[ 86.2  47.5 -50.1 -44.1  13.5] : rogi
[  2.4   7.6 -20.4 -91.0 -90.9] : bap
[-47.9  94.7 -64.4  -7.6  14.5] : paz
[ 16.6 -85.8  92.7   2.8 -39.5] : nudi
[-33.5  88.5 -39.5   4.7 -61.9] : kevus
[ 90.9 -62.1  53.7 -26.2 -22.6] : gobe
gone nudi: [  2.8  92.7 -85.8 -39.5]
[16.6]
gone bap: [-91.0   2.4   7.6 -20.4]
[-90.9]

[ -8.5  28.9  14.3  -7.7  35.5  25.3  -4.5  31.2   8.2  12.1  19.1  47.5
  -4.9  19.8   4.6   3.7  49.4  -5.0 -32.5  -4.9  -5.5 -15.8 -14.0  27.8
  12.6  -9.7  44.2   1.7 -10.7 -18.9 -59.3   9.1  -4.8] -> naruk
[ 17.7 -12.5  -6.4 -16.3 -29.7   5.2 -19.3 -15.4   7.0  12.5 -14.3  25.7
  15.5  21.3  -9.4  -7.7  48.8  -9.7  -0.7 -13.8 -78.2  11.1   1.2   9.5
  23.8  40.8  51.1  14.3  13.9   3.4   3.3   5.8   1.7] -> gele
[ 15.4 -14.0   2.2 -12.3 -16.7   1.7   8.6   7.4 -13.1  10.3   5.0 -14.7
 -49.4   7.7  -7.7  -9.4  -7.3 -33.8  -0.4 -26.3  33.5 -25.8  -8.2  -8.1
  -0.2  -1.9  40.5 -69.2  19.1  -4.4 -59.2   0.3 -13.0] -> ropil
[  3.9   0.3  -5.7 -15.8 -21.0 -13.6  25.8 -27.5  -3.9   2.0  -9.9   4.5
 -28.4 -17.3  14.3   0.7 -13.4  -9.6  12.9 -44.7  46.2  -5.8 -25.4   1.6
  15.8 -12.6  33.8 -79.7  24.9 -13.2 -29.2   2.7   8.2] -> pom
chg pom: [  3.9   0.3  -5.7 -15.8 -21.0 -13.6  25.8 -27.5  -3.9   2.0  -9.9   4.5
 -28.4 -17.3  14.3   0.7 -13.4  -9.6  12.9 -44.7  46.2  -5.8 -25.4   1.6
  15.8 -12.6  33.8 -79.8  24.9 -13.2 -29.2   2.7   8.2]
28, [-79.7]
find: [-7.7 -9.4]
ropil
then: [ -4.9  19.8   4.6   3.7  49.4  -5.0 -32.5  -4.9  -5.5 -15.8]
[-14.0]
chg gele: [ 17.7 -12.5  -6.4 -16.3 -29.7   5.2 -19.3 -15.4   7.0  12.5 -14.3  25.7
  15.5  21.3  -9.4  -7.7  48.8  -9.7  -0.7 -13.8 -78.2  11.1   1.2   9.5
  23.9  40.8  51.1  14.3  13.9   3.4   3.3   5.8   1.7]
25, [23.8]
find: [ 12.5 -14.3  25.7  15.5  21.3  -9.4  -7.7  48.8  -9.7]
gele

[67.9  0.0 16.8 -0.6] = degib
[ -0.1   0.0  24.0 -46.6] = peze
[ 53.0  11.3 -46.5  -0.6] = dumaz
[ -0.1  24.0 -46.5   0.0] = teze
gone peze: [-46.6  -0.1  24.0]
[0.0]
find: [ 0.0 24.0]
peze
both dumaz teze: 
[-46.5]
then: [ 24.0 -46.5]
[0.0]
then: [67.9  0.0]
[16.8]
find: [-0.1 24.0]
teze
find: [ 11.3 -46.5]
dumaz

[-12.3  -5.9 -23.8  19.4 -31.1  39.9  44.1 -11.4 -26.8  18.8  32.2 -39.0
  40.6 -45.9 -25.4 -36.4 -28.3]  mub
[-14.1   8.4 -33.9  41.4 -87.3 -38.7 -25.0 -47.4 -83.6  14.4 -51.1 -71.8
 -10.7  30.3 -32.0 -32.1   4.9]  ragiz
[  7.5  -2.2 -13.7   1.1 -19.5  43.1  30.9 -27.9 -15.6  32.5   4.6  -6.6
  43.1  31.8  -5.1   0.4 -42.2]  bivu
[-12.3  -5.9 -23.8  19.4 -31.1  39.9  44.1 -11.4 -26.8 -13.0  26.2 -39.0
  40.6 -45.9 -25.4   0.2   2.1]  ruba
[ -2.9 -46.1 -30.9   7.5  21.6  40.1  37.9  21.2  22.7  -7.5   6.6  -8.2
  20.3   8.4 -44.7  -2.6  19.0]  Vetuf
[ 11.1   7.0  35.9 -27.7  43.3  -0.3   2.9  29.6  52.3 -11.9  22.3  40.6
 -25.0 -27.5  46.1   9.8  36.2]  zif
[-15.3  50.7  14.0  22.2  34.6  34.6  38.5  22.9  41.4  62.8  43.8  55.5
  42.7  -2.9 -20.0 -30.5 -11.2]  por
[  3.8  14.7  30.7 -27.0  42.7  38.5  34.6  -2.9  41.4 -30.5  62.8  43.8
  34.6 -20.0  55.5  22.9 -54.3]  ziruz
find: [-15.3  50.7  14.0  22.2  34.6  34.6  38.5  22.9  41.4  62.8  43.8  55.5
  42.7  -2.9 -20.0 -30.5 -11.2]
por
both por ragiz: 
[41.4]
find: [ 42.7  38.5  34.6  -2.9  41.4 -30.5  62.8  43.8  34.6 -20.0  55.5  22.9]
ziruz
chg bivu: [  7.5  -2.2 -13.7   1.1 -19.5  43.1  30.9 -28.0 -15.6  32.5   4.6  -6.6
  43.1  31.8  -5.1   0.4 -42.2]
8, [-27.9]

[ 46.9  37.8 -11.8  15.0 -27.9  21.3 -13.7  73.5  -2.0 -26.4 -50.7] : pof
[ -1.2 -19.7 -59.8  -5.9  -2.1  56.5  29.2  57.8 -40.5   3.3 -45.3] : lakir
[ -1.4 -27.9 -62.2 -13.1  -8.7  55.0  21.3  51.7 -48.7   1.5 -39.6] : renel
[ -1.2 -40.6  -2.1 -28.1 -19.2  47.5  -4.4  41.7 -57.9  -5.1 -25.4] : Fatos
chg lakir: [ -1.2 -19.7 -59.8  -5.9  -2.1  56.5  29.2  57.8 -40.6   3.3 -45.3]
9, [-40.5]
find: [ -1.2 -40.6  -2.1 -28.1 -19.2  47.5  -4.4  41.7 -57.9  -5.1 -25.4]
Fatos
gone lakir: [ 56.5 -45.3  29.2  57.8 -19.7 -59.8 -40.5  -2.1  -5.9  -1.2]
[3.3]
gone pof: [ 73.5  46.9  21.3 -50.7 -26.4  37.8  -2.0  15.0 -11.8 -13.7]
[-27.9]

